Here is a tiny trained network, its code and every weight. The questions are about switching its units off for an input and a target symbol, where a switched-off unit gives its printed mean instead of its output.

import numpy as np


def w(rows, s, z=0):
    codes = np.array(rows[::2]) - 128.0
    scale = np.full(codes.shape[1], s)
    scale[-1] = z or s
    return codes * scale


def norm(h):
    return h / np.sqrt((h * h).mean(-1, keepdims=True) + 1e-5)


def f(y):
    return np.maximum(y, 0)


def softmax(a):
    e = np.exp(a - a.max(-1, keepdims=True))
    return e / e.sum(-1, keepdims=True)


def log_softmax(a):
    a = a - a.max(-1, keepdims=True)
    return a - np.log(np.exp(a).sum(-1, keepdims=True))


def net(x, mask):
    ids = ['ηθτφψω'.index(c) for c in x.split()]
    T = len(ids)
    res = E[ids] + P[:T]
    u = 0
    for l in range(2):
        q, k, v = (norm(res) @ M[l].T for M in (Q, K, V))
        z = softmax(np.where(np.tri(T) > 0, q @ k.T / 3**0.5, -1e9)) @ v
        res = res + np.where(mask[u], z, O[l][:, -1]) @ O[l][:, :-1]
        u += 1
        y = f(norm(res) @ A[l][:, :-1].T + A[l][:, -1])
        res = res + np.where(mask[u : u + 4], y, B[l][:, -1]) @ B[l][:, :-1]
        u += 4
    return log_softmax(norm(res)[-1] @ U[:, :-1].T + U[:, -1])


Q, K, V, O, A, B = {}, {}, {}, {}, {}, {}
E = w([
[201,146,204,246,84,110,168,150,129,116,138,110],'η',
[91,60,170,153,199,65,129,168,129,114,97,113],'θ',
[202,66,136,115,131,170,89,101,108,150,126,174],'τ',
[153,131,162,190,111,113,120,71,155,211,75,116],'φ',
[99,143,74,101,119,153,176,110,114,125,24,48],'ψ',
[113,67,129,102,139,60,72,112,91,166,62,57],'ω',
],0.014)
P = w([
[205,208,54,69,73,162,255,183,130,88,111,154],'0',
[180,90,165,117,95,146,96,90,125,188,147,127],'1',
[168,64,131,239,150,119,117,63,160,158,155,92],'2',
[107,47,136,129,95,130,45,180,100,90,155,113],'3',
[92,128,120,174,142,101,120,98,162,116,68,82],'4',
[144,88,110,187,153,112,149,114,137,63,122,140],'5',
[255,107,131,171,133,130,72,74,127,41,137,242],'6',
],0.0072)
Q[0] = w([
[105,189,31,187,84,118,168,59,85,198,48,119],'0.h0',
[97,253,50,104,217,86,131,209,76,128,172,219],'0.h0',
[73,123,196,116,92,126,108,116,142,79,209,143],'0.h0',
],0.0037)
K[0] = w([
[147,2,135,115,111,155,184,138,148,62,45,57],'0.h0',
[124,44,124,84,197,203,24,86,139,168,160,111],'0.h0',
[58,31,84,212,208,135,55,139,160,23,134,144],'0.h0',
],0.0042)
V[0] = w([
[82,88,138,143,192,184,3,198,103,125,119,2],'0.h0',
[216,67,79,102,125,169,132,48,71,171,94,88],'0.h0',
[135,106,164,117,143,82,135,107,146,179,32,161],'0.h0',
],0.0055)
O[0] = w([
[66,29,117,164,106,255,229,56,73,125,210,154,97],'0.h0',
[98,69,118,125,23,101,192,100,137,61,164,104,172],'0.h0',
[13,60,88,119,43,108,89,106,155,221,96,152,254],'0.h0',
],0.0083,0.0043)
A[0] = w([
[148,100,185,148,117,88,120,111,202,179,180,117,83],'0.n0',
[142,48,143,116,151,108,192,159,168,180,135,117,239],'0.n1',
[111,168,108,213,86,253,122,131,165,171,149,131,155],'0.n2',
[77,130,137,147,187,128,122,112,96,123,157,181,11],'0.n3',
],0.0059,0.0012)
B[0] = w([
[123,21,78,111,194,112,154,124,85,172,67,91,223],'0.n0',
[157,136,119,72,79,110,54,104,75,150,92,153,254],'0.n1',
[254,58,109,72,89,133,172,169,63,98,92,127,164],'0.n2',
[87,161,165,183,138,167,139,65,70,153,175,190,155],'0.n3',
],0.0089,0.0057)
Q[1] = w([
[112,228,169,111,179,140,157,180,172,149,254,159],'1.h0',
[143,144,199,139,127,116,96,131,146,116,111,64],'1.h0',
[113,168,128,104,47,146,150,103,99,140,184,138],'1.h0',
],0.0064)
K[1] = w([
[101,85,148,148,95,218,25,17,2,188,113,71],'1.h0',
[102,72,88,196,117,131,247,168,100,76,127,172],'1.h0',
[194,57,101,107,230,84,79,85,141,93,41,89],'1.h0',
],0.0049)
V[1] = w([
[105,208,99,147,194,100,87,209,199,154,75,108],'1.h0',
[52,108,43,91,82,103,141,105,118,113,143,69],'1.h0',
[91,84,167,116,136,99,32,120,2,163,72,169],'1.h0',
],0.006)
O[1] = w([
[173,121,80,144,106,201,93,116,153,113,119,146,254],'1.h0',
[187,178,196,9,116,185,92,100,91,135,81,168,122],'1.h0',
[61,119,104,119,137,107,159,169,147,201,111,177,255],'1.h0',
],0.012,0.0072)
A[1] = w([
[133,171,46,149,139,130,63,161,156,149,157,60,186],'1.n0',
[129,121,215,239,181,159,187,181,133,151,202,83,2],'1.n1',
[166,151,152,106,177,171,112,42,78,77,128,145,132],'1.n2',
[218,173,209,87,17,132,27,34,90,3,83,69,200],'1.n3',
],0.0048,0.00074)
B[1] = w([
[164,215,69,121,55,114,83,134,55,67,109,209,180],'1.n0',
[1,95,230,165,167,122,110,138,118,147,119,115,143],'1.n1',
[51,155,100,122,159,186,214,102,175,101,114,158,155],'1.n2',
[85,152,175,77,140,120,115,197,238,134,150,111,255],'1.n3',
],0.0097,0.0045)
U = w([
[214,115,104,44,43,102,88,177,93,158,81,148,189],'η',
[99,53,167,125,135,104,115,130,158,148,141,82,81],'θ',
[142,170,149,73,106,65,145,90,3,161,141,133,177],'τ',
[131,156,124,174,129,117,74,110,96,97,150,133,216],'φ',
[159,109,146,55,224,196,127,162,125,138,140,107,2],'ψ',
[54,107,163,190,146,170,149,142,161,183,110,207,184],'ω',
],0.0056,0.00033)

Each question gives the input, a string of symbols that net reads in full, and the target symbol t.
The units are the heads (3 rows each of Q, K, V and O) and the neurons (one row each of A and B). Each row of codes is followed by its name. A weight is (code - 128) times the scale printed after its matrix; where a second scale follows, it is the last column's (O, A, B and U).
mask holds one flag per unit, layer by layer, with each layer's heads first. A switched-off unit (its flag False) gives its mean, the last column of its rows in O or B, instead of its output. The means were averaged over made-up inputs and are rounded, as every weight is.
A unit's drop is (log p(t) with every unit on - log p(t) with that unit switched off) / (log p(t) with every unit on - log p(t) with every unit switched off).
most important unit: the unit with the biggest drop
top k neurons: the k neurons with the biggest drops, biggest first
top k neurons in layer l: the k neurons of layer l with the biggest drops, biggest first
drop of u: that unit's drop, to one decimal
input η ψ θ θ φ, target φ: top neuron in layer 1 : (1.n0)
input τ η η, target θ: top 3 neurons in layer 1 : (1.n1; 1.n3; 1.n0)
input ψ φ φ φ η φ, target ψ: top 2 neurons in layer 1 : (1.n3; 1.n2)
input η θ θ φ, target φ: top 2 neurons : (0.n1; 1.n0)
input θ θ ψ θ η θ τ, target ω: top 2 neurons in layer 0 : (0.n1; 0.n0)
input ψ θ ψ θ θ θ τ, target ψ: top 3 neurons : (1.n3; 1.n2; 0.n1)
input ψ θ τ θ θ ω, target ψ: top 2 neurons in layer 1 : (1.n3; 1.n2)
input τ ψ η, target θ: top 2 neurons in layer 0 : (0.n1; 0.n0)
input θ θ θ θ θ θ ψ, target ω: top 2 neurons : (0.n1; 0.n0)
input τ τ θ θ ω η ω, target θ: top 2 neurons : (1.n3; 0.n1)
input θ η η ψ ω ψ ψ, target ω: top 3 neurons : (0.n1; 0.n0; 1.n0)
input φ θ θ, target η: top 2 neurons in layer 0 : (0.n1; 0.n3)
input ψ η θ ψ, target ψ: top 2 neurons : (1.n3; 0.n1)
input η ψ θ θ, target φ: most important unit : 1.h0
input ψ ω θ θ θ θ ψ, target ψ: drop of 1.h0 : 1.1
input ψ θ θ η η, target ψ: drop of 0.n0 : 0.1
input η θ η ω τ θ τ, target φ: drop of 0.n1 : 0.2
input ω θ φ θ θ η ω, target τ: drop of 0.h0 : 0.4
